Known rows, with every way that one mark hangs from another:
B[T[Y]]: [ 56   3  -1   7   2  -4 -40 -31  18 -10   1 -39 -18   7 -13   7   3  35
   6 -28 -25  40 -17  35  -1]
C[A]: [ -2 -12   1   4   2  38  -1 -35   3   3   2 -27   7  -5   2 -45  12  10
  21  -6 -27  39  32  -8 -23]
N[R[E T] Y]: [ 18  24 -35 -22 -25 -27   3  15   7  22  13   2  18 -10   0  30 -26 -29
  12 -33  37 -34  29 -37  -6]
A[Q]: [ 46  15  10 -15  26  31 -13  -7 -15 -13   9 -29 -23  14  -6 -17  -3  20
  21 -29  -4  37  47  -4 -22]
R[C[A[N] Z] E]: [-17 -20  16   4   0  25  16   3 -32  37   8 -14  23  12   8 -48 -18 -15
  12  25  58  15  53 -72 -32]
Y[B]: [-12 -23   5  -2  -3  16 -15 -17  10 -13  11   1  18   9   2  -6  12  33
  11  -5 -13  19  -3  33 -33]
B[T]: [ 51   4  -6 -22 -17   2 -35 -35   9  -9  16 -35  21   6 -13   5  -3  29
   9 -13 -16  34   5   2 -12]
B[T[Y[N[R]]]]: [ 60  13 -15  18 -20 -12 -27 -37  29   2  -4 -56  -4 -16  -8  -7  37 -37
 -13 -17 -33  20 -38  76 -11]
Y[B N[R[C]]]: [ -5 -27  -6   3 -19   8   8 -25   8  34  -3 -10  23 -24   8  -5  11 -52
 -28  31  -7 -34 -21  59 -42]
A[N[R] Q]: [ 66  56  15  -8  27  21  11 -13 -29  -8  20 -31  -2   8 -11 -50   9  -4
  14 -50  35  14  39  12 -36]
A[Q[E[F]]]: [ 23  19   3  -1  55  28  22  18 -20 -34  -3  -3  21  10   4  17  17  16
   8 -34   7  24  15  -9  48]
Y[B[T] N]: [ 12 -30   6  -2 -27  -7 -57 -33  12  -4  15 -49  43  -6  -2  -4   8 -24
  -1  31 -19  20 -20  71 -45]
R[T[B]]: [-18   2   5 -23  14 -23 -24  -5  10   4   7  36 -31   2 -11  13 -21  21
  13 -10  -9 -14  -6  -1  20]
R[C E]: [ -2   4 -15 -11  -5   8  20   5 -10  20  13   2  18  10   0  18 -28  11
  -3  27   5  -1  22 -67  -7]
N[R[C T] Y[B]]: [ 12 -35  -9 -24  -8 -21 -22 -14  -3  59  -1  14   5 -31   8  26 -42 -35
 -12 -15  48 -84   6  24 -26]
Q[E[F]]: [-16  12  -7  -1  25  21  31  -2   0 -36   0  28  47   7   6  33  19  33
  -3 -13 -10  18 -25  -8  57]
C[A[N[R[E]]]]: [  5  33  -5  16 -10  15  42  -8 -13   7  17 -37  40   0   2 -82  29 -24
  19 -17  22  21  35 -29 -30]
Q[E[F[R]]]: [-22  16  -5  -8  16  16  26  16  -5 -70  -1  33  37  17   9   6  19  57
 -12  -3 -22  16 -22 -35  56]
F[R]: [  3  19   2 -21 -13  18  -7  -8   5 -52  11   6  -4  18  -2 -22  -2  56
   3  -3 -30  27  17 -36 -15]
E[F[R[C[Z]]]]: [-13 -22  17 -24 -19  31  28  10 -17 -19   5  19  17  32  23  21 -10  46
 -29   2   2   5   8 -63  21]
Y[B N]: [-27 -22  12   8 -15  17 -23 -17  10 -13   6 -12  29  -7   6  -5  13 -16
   2  36 -22  23 -16  57 -47]
A[N]: [ 12  38  24 -10   5  23 -11 -20 -20 -25  22   8  14  13 -11 -15 -10  30
  16  -4  13  22  12  -9 -28]
F[R[E]]: [ -9  19 -17 -13 -23   3  15  23   1 -48  12  -1  15  28  -2 -18  -6  47
   7  12 -21  34  22 -75  -8]
B[T[Y[N[R[E]]]]]: [ 46  16 -32  25 -32 -25  -6  -5  24   2  -3 -63  13  -7 -11  -4  34 -45
  -9  -5 -21  27 -28  35  -7]
Q[E[F[R[T]]]]: [-31  19   0 -16  14   0  22  31 -13 -48  -2  59  19   5  10  22  -4  34
  -5   5  -2 -31   0 -41  57]
Q[E[F[R[T[Y]]]]]: [-28  14   5  13  28  -6  11  40  -9 -49 -25  52 -21  -1   7  26   9  49
 -11 -14  -7 -24 -27 -12  71]
C[Z]: [  7 -14   3 -23  -2  22  -1 -16  21 -16   8  12  -6  34  -3  11  12  40
  23 -23   7  49  22 -17 -21]

Rows:
[ 39   8  10 -28   2   0 -11 -24 -11  30   8   6  11   4   1   8 -34 -12
  -5 -32  76 -22  12 -20 -26]
A[N[R[C[Z]] Y]]
[-21 -15   1 -23  21  14  35  22 -13 -28 -10  47  20  21  18  25  -1  44
 -23   9  17  -8  -6 -63  57]
Q[E[F[R[C[Z]]]]]
[-17  -1  11   7  33 -31 -32   0  14   1 -10  29 -71  -2 -14  14 -12  28
  12 -27 -15  -8 -27  29  32]
R[T[B Y]]
[-18 -21   9  -3  34 -33 -24   0   1  43 -18  39 -71 -18  -9  27 -40  18
  -9   3  -3 -45 -23  15  38]
R[C T[B Y]]
[-16 -46  -9  -3  -4  23  25   3  -4  47  -4 -19  10  10  12 -30 -10  -8
  16  23  27  26  56 -75 -15]
R[C[A Z] E]
[-29 -23  19  11  20 -37 -40   2   2  41 -23  26 -64 -29  -7  28 -37 -38
 -19  42 -14 -45 -36  37  27]
R[C T[B Y[N]]]
[-18  10  -8 -23 -19 -13  10  36 -28  11   7  33  -7   6   3   4 -47  13
 -10  45  12 -49  44 -97  -4]
F[R[C E T]]
[ 21 -25   1  -1  72  29   0   0  -8  -3 -20 -13 -25  11   0 -54  25   2
  46 -33  30  54  62 -15   2]
C[A[Q[E]] Z]
[-33  16   2  20 -23 -24 -16  49  -4 -29 -11  11 -30   1  -1  -1  -8 -14
   0  47 -13  -4   2 -28  -9]
F[R[E T[Y[N]]]]
[-24 -33  17  38  -3   9 -34 -10  16 -12 -13 -19 -13  -9   0   0  27 -10
  -1  20 -32  30 -44  88 -35]
T[Y[B N]]
[-20  21  -9 -20 -28 -11   8  42 -10 -27  12  28  -3  17   0  -3 -18  29
  15  21   5 -11  43 -82  -7]
F[R[E T]]
[ -8 -15  -7   7 -22  11   1 -21  21  -5  -2 -21  31 -13   4 -18  41 -41
  -5   6 -17   4 -23  72 -48]
Y[B N[R]]
[  3  17 -18  21 -20  -8  59  36   7   7  -5   1   6   0  10  39  25 -11
  -8 -42   6 -21 -16  -6  40]
N[R[E[F] T[Y]]]
[ -4  10 -18   7 -43  15  66  14  -9  26   4 -16  67  -8  16  32  11 -67
 -44  38  -9 -22 -16 -26  16]
Y[N[R[C E[F]]]]
[-32  -6  18  17  14 -34 -43   5  15   2 -17  20 -60 -19 -13  15 -10 -23
   3  16 -27  -8 -39  54  21]
R[T[B Y[N]]]
[ -4 -37  -1  35  -4   1   1 -22  13  35 -23 -17 -15 -28   6  -4  23 -43
 -31  18 -15 -24 -49  83 -26]
T[Y[B N[R[C]]]]
[-29   0  -9  15  21 -45 -13  31  17   2 -11  20 -48   6 -13  19 -15  20
  18 -16  -3   0 -19  -7  39]
R[E T[B Y]]
[-16 -23  -1  -2 -21  -7   1  -9  -3  56  -2  17   7 -38   7   7   0 -71
 -22  43  18 -77  -2  51 -36]
Y[B N[R[C T]]]
[-21  11  -5  -8 -26   7  38  38 -12  -4  21  17  42  12  12  47 -11   0
   2   6  11  -9  17 -53  28]
R[E[F] T]
[  2 -19  -4  18   5 -14   1  -7  21  15 -12  11 -35 -15   0   0  28   0
   4 -44   8 -34 -21  75 -15]
N[R[T[Y[B]]]]
[  7  42  -5 -10 -11 -18  35  17 -31  47  18  27  16  -8  -5  -2 -28 -29
  -9  15  66 -74  36 -53 -17]
A[N[R[C E T]]]
[-40   4  -1 -11  -9 -22  25  40  -2   0  16  23  23  12   4  39 -17   4
   1  -1   2  -9 -13 -36  61]
R[E[F] T[B]]
[ 30  -5  41   1  40  44 -16 -10 -36  -1  12 -38 -16  18   2 -81   4  -6
  39 -32  52  56  83 -15 -48]
C[A[N Q] Z]
[ 36   1   5  19 -17  -5 -55 -28  14 -10  -7 -45 -11  -8 -12   9  10 -17
  -2  15 -40  37 -35  62 -12]
B[T[Y[N]]]
[  0 -11  -3  19  15 -26  -2 -21  22  31 -24  -6 -43 -24  -9  -4   5 -40
 -33   2 -30 -17 -62  60  27]
T[B Y[N[R[C]]]]
[ -4   2  -7  25  11 -27  -6 -17  39  -7 -20 -15 -40 -14 -12 -14  31 -29
 -11 -19 -46  18 -64  77  23]
T[B Y[N[R]]]
